Each row is followed by its group and then its class within the group.
[-1.31  0.95  0.79 -0.47  0.85 -0.32  0.73  0.69  0.65 -0.53  0.82  0.17
  0.24 -0.60 -1.32 -1.44 -2.01  0.80  0.56  0.21  0.35 -1.43 -0.38  1.50
  0.63 -0.26 -0.35 -1.80  0.36  0.98  0.55  0.10  0.65  2.94  0.82  0.64
 -0.35 -1.02 -0.65 -1.87 -0.60 -2.28 -0.53  1.59  1.13  0.49 -0.70  1.38
  0.19 -2.89] => Z G
[-0.21 -2.41  1.59 -0.22 -0.31 -0.28 -3.86 -1.19  0.18  0.87  1.48  0.96
  2.66  2.84  0.48  1.09 -2.87 -2.39  2.03  0.27  1.91  1.13 -1.60 -0.57
 -0.69  3.37  1.27  3.30  0.63  0.79  0.02 -0.91 -0.64  0.18  1.67  3.69
  0.01 -2.60 -0.64 -0.19 -0.03  0.60 -1.34  1.23 -1.61  3.93 -2.31  2.99
 -0.53 -0.95] => B E
[ 0.30 -0.19  2.55 -0.43  1.53  0.55  0.71 -0.12 -1.53 -0.57 -2.75 -0.38
 -0.40 -0.44 -0.54 -1.99  0.45 -0.42  1.28 -1.46  0.07 -0.62 -1.74  0.50
 -0.24 -1.07  1.50 -1.19  0.12  0.01 -0.12  0.33 -0.41 -0.28 -0.87 -1.03
  1.52  1.04 -0.36 -1.15 -0.57 -1.69 -1.00  0.98 -0.01 -3.60 -1.15  0.13
  0.75 -0.42] => N W
[-1.02  0.67  1.14 -2.26  0.04  0.20  0.45  1.40  1.15  0.25  0.09  0.67
 -0.35 -0.53 -1.57 -1.23 -1.40 -0.02  0.96 -1.08 -0.28 -1.30 -0.71  1.72
  0.35 -0.56 -0.10 -0.18  0.36 -0.05  0.36 -0.11  0.16 -0.74  1.22  1.20
 -0.06 -0.11 -2.02 -0.14 -0.07 -0.86 -2.16  0.29 -0.05  0.21 -0.50  0.27
  0.97 -0.47] => N D
[ 1.15  4.17 -2.23  2.51  1.76 -0.76  4.91  4.67  2.30 -2.12 -3.42 -0.13
 -1.93 -6.34 -2.03 -1.99  0.73  2.93 -3.71  1.35 -2.91 -0.28  1.15  0.51
  1.84 -6.34 -5.47 -6.34  0.56  3.45  1.15 -1.93  0.06  0.30  0.46  0.26
 -0.89  3.25  1.36 -2.08  1.90 -1.31  3.63 -2.87  1.81 -5.08  0.28 -3.49
  0.63  2.31] => Z J
[-0.11 -2.98  1.86  0.09 -0.47 -0.70 -2.31 -1.12 -1.28  0.75 -1.55 -1.45
  0.96  0.61  0.05 -0.29 -2.72 -2.20  0.54  0.97  0.19  0.97 -0.59  0.19
 -0.82 -0.12  0.19 -1.86  0.29  1.19 -0.26 -0.14  0.34 -0.13  0.06  0.10
 -1.59 -2.34  0.41 -1.34 -0.09  0.16  0.87 -0.09  1.03 -0.51 -0.62  0.11
  1.76 -1.57] => B R
[-1.11 -1.95  2.11 -0.25 -0.58 -0.70 -1.26 -0.59 -0.62  1.62 -0.32 -0.59
  1.10  2.48 -0.31 -0.79 -1.16 -2.12 -0.81 -0.49 -3.05 -0.57 -0.15 -0.55
  0.67  0.19  0.47 -0.07 -1.62  1.03  0.08  1.29  1.24 -0.17 -3.14 -1.78
  0.46  0.03 -0.25  0.63 -1.93  0.17  0.14 -1.52 -0.61 -1.02 -0.02  0.67
  0.99 -1.05] => K U
[-0.27 -0.85  2.13  0.39  0.57 -0.46 -3.27 -0.72 -0.70  1.17 -2.00 -0.03
  2.70  1.41 -0.25 -0.87 -2.24 -0.75  2.20  1.45 -0.15 -0.84 -0.51 -1.31
 -0.98  0.73  0.47 -1.44  0.15 -0.36  0.80 -0.48 -0.29  0.30 -1.07  0.28
 -1.21 -0.78  0.61 -0.43  0.61  0.85 -0.16 -1.25  0.26 -1.15 -0.90 -0.22
  0.51 -0.16] => B R
[ 5.79  3.11 -2.14 -0.29 -0.61 -0.28  1.19  2.01 -0.27 -0.96  0.64 -0.07
  0.01 -1.55 -1.46  0.38 -1.87  1.26  0.65  1.81 -0.10  0.14 -0.55 -1.40
  0.68 -0.66 -0.52 -0.59  1.68 -0.94  1.62 -1.30  0.34  1.14  2.05  0.34
 -1.16 -1.95 -0.15 -1.39  1.07 -2.17  2.55  2.13 -1.08  2.21 -1.00  1.25
 -0.81  0.44] => K U
[ 1.63  4.31 -2.61 -0.65 -0.40 -0.05  1.69  3.07  0.01 -1.38  1.29  0.58
  1.28 -2.23 -1.81 -0.44 -2.44  1.94  1.28  2.83  1.54  0.25 -1.58  0.81
  2.48  0.29  0.91  0.09  2.80 -0.98  3.09 -1.46  1.64 -0.46  2.79  2.59
 -1.40 -2.66 -1.61 -2.72  2.83  0.29  3.18  1.71 -0.74  0.16 -0.35  0.37
 -0.02 -1.88] => K T
[-0.33  1.04 -0.35  0.99  0.20 -0.72  0.34  0.79  0.50  1.56 -1.58 -0.49
 -0.19 -2.73 -1.61 -0.56 -1.55 -0.63 -0.08  0.69  1.17 -0.21  0.17  0.65
  0.40 -1.71 -2.00 -1.99  0.84  1.00  0.47 -0.21  0.14 -0.68  1.25  0.29
 -1.11  1.14 -0.56 -1.76  0.87 -1.37  0.95  0.27 -0.01 -1.05 -0.46 -1.24
 -0.19  0.43] => N D
[ 0.17  2.73  0.98 -1.43  0.39 -0.43  0.70  0.30 -0.63 -0.97 -1.15 -1.47
  0.27 -0.35 -0.11 -1.63 -2.53 -1.47  1.30  0.50  0.53 -0.60 -1.38  0.75
  0.32 -0.02 -0.51 -0.68  1.43  0.38  0.82  1.64  0.27  0.12  1.17  0.72
  0.04  0.10  0.71 -2.26 -0.89 -1.92  0.40  0.03 -0.05 -0.74 -0.94 -1.10
  0.46 -1.61] => N D
[ 1.19  1.01 -1.10  0.97  1.45 -0.80  1.76  4.07  0.96 -2.34 -1.00 -0.44
  0.06 -4.99 -2.50 -0.74 -0.66  1.79  0.18  1.40  1.59 -0.73  0.65  0.65
 -0.47 -1.43 -1.92 -3.14  0.99 -0.76  1.01 -0.36 -0.46 -0.32  2.13  1.41
 -0.43  0.85 -0.44 -2.89  1.74 -1.40  0.68  0.88  0.30 -0.99 -0.31 -0.72
 -1.16  0.19] => N W
[-0.40 -0.29  1.61  0.28  2.04 -0.62 -1.75  0.93 -1.20  1.19 -1.64  0.12
  0.84 -1.38 -1.17 -0.37 -3.47 -0.18  0.95  0.41  1.71 -0.56 -0.73 -0.57
  1.83  0.08 -0.09 -1.68  0.26  0.15  1.28 -0.04 -0.18  0.94  0.76  0.91
 -0.96 -0.27 -0.41 -0.79  1.56 -0.09 -0.14  0.58  2.33 -0.17 -0.60  0.72
  1.61 -0.51] => B R
